Below is a small trained network, with its code and all its weights. Each question gives an input and a class and asks what happens when units are switched off, that is, made to give their printed mean instead of their output.

import numpy as np


def w(rows, s, z=0):
    codes = np.array(rows[::2]) - 128.0
    scale = np.full(codes.shape[1], s)
    scale[-1] = z or s
    return codes * scale


def f(y):
    return np.maximum(y, 0)


def log_softmax(a):
    a = a - a.max(-1, keepdims=True)
    return a - np.log(np.exp(a).sum(-1, keepdims=True))


def net(x, mask):
    res = np.array(x, float).reshape(1, 4) / 4 @ E
    y = f(res @ A[0][:, :-1].T + A[0][:, -1])
    res = res + np.where(mask, y, B[0][:, -1]) @ B[0][:, :-1]
    return log_softmax(res[-1] @ U[:, :-1].T + U[:, -1])


A, B = {}, {}
E = w([
[223,246,144,245],'x0',
[47,252,183,103],'x1',
[156,58,253,90],'x2',
[127,123,129,134],'x3',
],0.006)
A[0] = w([
[164,160,170,158,195],'neuron 1',
[23,109,139,108,106],'neuron 2',
[107,74,103,67,97],'neuron 3',
[75,83,113,112,73],'neuron 4',
[109,156,142,114,60],'neuron 5',
[68,101,149,149,254],'neuron 6',
[90,142,5,114,76],'neuron 7',
[58,177,182,102,57],'neuron 8',
[137,65,232,124,92],'neuron 9',
[196,50,82,131,72],'neuron 10',
[166,110,232,96,77],'neuron 11',
],0.015,0.0071)
B[0] = w([
[212,78,102,138,227],'neuron 1',
[224,91,128,176,223],'neuron 2',
[223,123,118,177,220],'neuron 3',
[186,170,138,203,185],'neuron 4',
[83,88,206,112,142],'neuron 5',
[126,93,87,4,254],'neuron 6',
[2,118,89,156,234],'neuron 7',
[104,220,239,118,201],'neuron 8',
[37,125,71,141,223],'neuron 9',
[121,200,246,70,226],'neuron 10',
[61,146,88,182,204],'neuron 11',
],0.02,0.0073)
U = w([
[1,128,47,166,103],'0',
[129,86,100,46,254],'1',
[114,185,221,35,77],'2',
[225,99,101,191,56],'3',
],0.0062,0.0095)

Each question gives the input, the list of numbers given to net, and the class t.
The units are the neurons (one row each of A and B). Each row of codes is followed by its name. A weight is (code - 128) times the scale printed after its matrix; where a second scale follows, it is the last column's (A, B and U).
mask holds one flag per neuron, in row order. A switched-off neuron (its flag False) gives its mean, the last column of its row in B, instead of its output. The means were averaged over made-up inputs and are rounded, as every weight is.
A unit's drop is (log p(t) with every unit on - log p(t) with that unit switched off) / (log p(t) with every unit on - log p(t) with every unit switched off).
The circuit of an input: a set's keep is (log p(t) with only the set's units on - log p(t) with every unit switched off) / (log p(t) with every unit on - log p(t) with every unit switched off). Starting from all 11 units, units are removed one at a time, each time the one whose removal leaves the highest keep (on an exact tie, the one counted first), for as long as the keep stays at least 0.8.
circuit, biggest first: the units of the circuit, biggest drop first
unit that matters most: the unit with the biggest drop
k most important neurons: the k neurons with the biggest drops, biggest first
drop of u: that unit's drop, to one decimal
input [8,6,0,6], class 3: unit that matters most => neuron 1
input [-1,3,6,0], class 0: 2 most important neurons => (neuron 11; neuron 9)
input [-5,-5,-7,1], class 0: 2 most important neurons => (neuron 7; neuron 1)
input [-7,8,-6,1], class 2: 2 most important neurons => (neuron 8; neuron 9)
input [7,1,-5,1], class 3: 4 most important neurons => (neuron 1; neuron 6; neuron 9; neuron 10)
input [-6,2,-1,-3], class 3: 3 most important neurons => (neuron 2; neuron 3; neuron 4)
input [-4,1,6,5], class 0: 2 most important neurons => (neuron 9; neuron 11)
input [1,-6,-4,5], class 2: 2 most important neurons => (neuron 10; neuron 9)
input [5,-5,2,2], class 2: 4 most important neurons => (neuron 10; neuron 2; neuron 3; neuron 4)
input [6,-7,6,4], class 2: 2 most important neurons => (neuron 10; neuron 7)
input [-7,0,3,6], class 3: 2 most important neurons => (neuron 3; neuron 2)
input [6,-6,1,0], class 2: 3 most important neurons => (neuron 10; neuron 2; neuron 3)
input [-4,0,2,0], class 3: circuit, biggest first => (neuron 3; neuron 2)
input [2,3,5,5], class 0: unit that matters most => neuron 11
input [8,7,8,7], class 0: drop of neuron 7 => -0.1
input [2,-4,7,1], class 0: drop of neuron 9 => 0.5
input [-6,0,5,2], class 3: drop of neuron 4 => 0.4
